Below is a small trained network, with its code and all its weights. Each question gives an input and a class and asks what happens when units are switched off, that is, made to give their printed mean instead of their output.

import numpy as np


def w(rows, s, z=0):
    codes = np.array(rows[::2]) - 128.0
    scale = np.full(codes.shape[1], s)
    scale[-1] = z or s
    return codes * scale


def norm(h):
    return h / np.sqrt((h * h).mean(-1, keepdims=True) + 1e-5)


def f(y):
    return np.maximum(y, 0)


def log_softmax(a):
    a = a - a.max(-1, keepdims=True)
    return a - np.log(np.exp(a).sum(-1, keepdims=True))


def net(x, mask):
    res = np.array(x, float).reshape(1, 6) / 4 @ E
    u = 0
    for l in range(4):
        y = f(norm(res) @ A[l][:, :-1].T + A[l][:, -1])
        res = res + np.where(mask[u : u + 10], y, B[l][:, -1]) @ B[l][:, :-1]
        u += 10
    return log_softmax(norm(res)[-1] @ U[:, :-1].T + U[:, -1])


A, B = {}, {}
E = w([
[128,128,129],'x0',
[127,129,129],'x1',
[77,174,198],'x2',
[182,233,87],'x3',
[253,100,249],'x4',
[122,129,126],'x5',
],0.0062)
A[0] = w([
[167,58,74,164],'L0N1',
[118,117,64,46],'L0N2',
[219,52,2,18],'L0N3',
[88,36,148,4],'L0N4',
[187,72,58,8],'L0N5',
[58,205,217,12],'L0N6',
[220,74,40,27],'L0N7',
[153,38,70,110],'L0N8',
[127,129,138,84],'L0N9',
[122,129,123,97],'L0N10',
],0.0079,0.0045)
B[0] = w([
[64,147,206,252],'L0N1',
[93,149,146,159],'L0N2',
[37,238,236,232],'L0N3',
[73,33,138,161],'L0N4',
[102,211,207,164],'L0N5',
[20,221,222,191],'L0N6',
[40,230,255,204],'L0N7',
[100,184,175,222],'L0N8',
[130,139,134,128],'L0N9',
[124,128,125,128],'L0N10',
],0.0071,0.003)
A[1] = w([
[148,252,92,106],'L1N1',
[140,114,112,112],'L1N2',
[202,216,134,106],'L1N3',
[219,98,106,150],'L1N4',
[197,214,91,30],'L1N5',
[140,69,159,71],'L1N6',
[235,242,96,64],'L1N7',
[200,227,87,1],'L1N8',
[136,253,41,160],'L1N9',
[6,198,141,131],'L1N10',
],0.0064,0.0039)
B[1] = w([
[86,52,158,184],'L1N1',
[151,128,131,128],'L1N2',
[75,46,133,169],'L1N3',
[127,116,82,141],'L1N4',
[97,45,163,142],'L1N5',
[114,121,96,137],'L1N6',
[90,53,148,161],'L1N7',
[67,2,168,141],'L1N8',
[100,40,151,198],'L1N9',
[247,134,149,255],'L1N10',
],0.0082,0.0063)
A[2] = w([
[172,78,114,92],'L2N1',
[96,175,157,81],'L2N2',
[44,161,5,159],'L2N3',
[100,154,49,86],'L2N4',
[214,65,253,254],'L2N5',
[177,154,109,72],'L2N6',
[135,195,149,88],'L2N7',
[174,142,77,90],'L2N8',
[126,135,101,60],'L2N9',
[55,170,2,136],'L2N10',
],0.0055,0.0032)
B[2] = w([
[121,116,119,133],'L2N1',
[114,143,125,145],'L2N2',
[95,177,61,152],'L2N3',
[132,157,96,134],'L2N4',
[112,169,1,255],'L2N5',
[126,138,116,128],'L2N6',
[116,130,135,141],'L2N7',
[116,83,162,128],'L2N8',
[151,125,129,128],'L2N9',
[102,174,69,147],'L2N10',
],0.0077,0.0079)
A[3] = w([
[247,103,145,157],'L3N1',
[115,116,94,14],'L3N2',
[197,169,78,178],'L3N3',
[83,126,94,140],'L3N4',
[142,118,19,102],'L3N5',
[110,40,106,9],'L3N6',
[99,124,108,89],'L3N7',
[214,102,187,243],'L3N8',
[106,196,111,165],'L3N9',
[248,122,130,4],'L3N10',
],0.012,0.0023)
B[3] = w([
[114,171,14,164],'L3N1',
[156,155,141,149],'L3N2',
[219,52,195,172],'L3N3',
[202,143,135,215],'L3N4',
[254,97,167,216],'L3N5',
[177,54,156,207],'L3N6',
[182,147,133,170],'L3N7',
[24,253,52,171],'L3N8',
[196,96,176,253],'L3N9',
[170,194,23,153],'L3N10',
],0.006,0.0051)
U = w([
[145,123,145,175],'0',
[60,207,174,119],'1',
[151,109,135,164],'2',
[151,168,2,103],'3',
[158,107,162,140],'4',
[61,22,122,99],'5',
[128,120,117,4],'6',
],0.013,0.019)

Each question gives the input, the list of numbers given to net, and the class t.
The units are the neurons (one row each of A and B). Each row of codes is followed by its name. A weight is (code - 128) times the scale printed after its matrix; where a second scale follows, it is the last column's (A, B and U).
mask holds one flag per neuron, layer by layer. A switched-off neuron (its flag False) gives its mean, the last column of its row in B, instead of its output. The means were averaged over made-up inputs and are rounded, as every weight is.
A unit's drop is (log p(t) with every unit on - log p(t) with that unit switched off) / (log p(t) with every unit on - log p(t) with every unit switched off).
The circuit of an input: a set's keep is (log p(t) with only the set's units on - log p(t) with every unit switched off) / (log p(t) with every unit on - log p(t) with every unit switched off). Starting from the 12 units with the biggest drops (on a tie, the unit counted first), units are removed one at a time, each time the one whose removal leaves the highest keep (on an exact tie, the one counted first), for as long as the keep stays at least 0.8.
circuit, biggest first: the units of the circuit, biggest drop first
unit that matters most: the unit with the biggest drop
top k neurons: the k neurons with the biggest drops, biggest first
top k neurons in layer l: the k neurons of layer l with the biggest drops, biggest first
drop of u: that unit's drop, to one decimal
input [-4,0,-4,2,6,-3], class 3: circuit, biggest first -> [L3N1]
input [-2,-2,-7,7,-1,1], class 1: circuit, biggest first -> [L0N3, L0N7]
input [7,-3,-3,3,-6,-5], class 4: top 4 neurons -> [L3N5, L1N10, L2N5, L1N9]
input [5,0,3,2,6,5], class 3: top 2 neurons in layer 2 -> [L2N3, L2N10]
input [-1,-3,-3,4,8,3], class 3: circuit, biggest first -> [L3N1, L3N8]
input [5,2,-5,-5,4,-2], class 1: top 3 neurons -> [L0N1, L0N8, L3N5]
input [2,6,-7,-7,5,-4], class 1: top 4 neurons -> [L0N1, L0N8, L0N7, L0N3]
input [2,-5,-8,-8,5,0], class 1: top 2 neurons -> [L0N1, L0N8]
input [-6,-3,-6,-4,-5,1], class 1: top 3 neurons in layer 0 -> [L0N3, L0N1, L0N8]
input [-2,3,1,-5,-8,-3], class 3: top 2 neurons -> [L2N3, L2N10]
input [-2,-1,4,-7,4,-6], class 5: top 2 neurons in layer 3 -> [L3N5, L3N9]
input [-4,-6,6,8,5,0], class 5: top 2 neurons in layer 1 -> [L1N10, L1N7]
input [7,-5,7,-1,8,2], class 3: top 3 neurons -> [L0N3, L0N7, L0N1]
input [-6,-1,-3,-4,-5,-1], class 4: unit that matters most -> L1N10
input [4,5,6,8,-1,-2], class 5: top 2 neurons -> [L0N3, L1N9]
input [8,7,-8,-8,5,3], class 1: top 3 neurons in layer 3 -> [L3N5, L3N9, L3N3]
input [-4,1,1,-6,-8,1], class 3: top 2 neurons in layer 2 -> [L2N3, L2N10]
input [-5,-2,-6,-2,7,5], class 3: top 2 neurons -> [L0N6, L2N5]
input [-8,-3,-4,-4,-5,6], class 4: top 2 neurons in layer 3 -> [L3N9, L3N8]
input [7,-6,2,-2,-4,0], class 4: drop of L1N4 -> 0.0
input [4,3,3,4,7,5], class 3: top neuron -> [L3N1]
input [-4,-5,-2,0,7,-5], class 3: drop of L3N8 -> 0.1
input [-7,-2,-8,2,-5,-4], class 1: drop of L0N3 -> 0.3
input [7,-7,-7,-8,6,-3], class 5: top 2 neurons in layer 0 -> [L0N1, L0N6]
input [-5,-1,0,-7,7,-6], class 3: top 2 neurons in layer 3 -> [L3N8, L3N1]
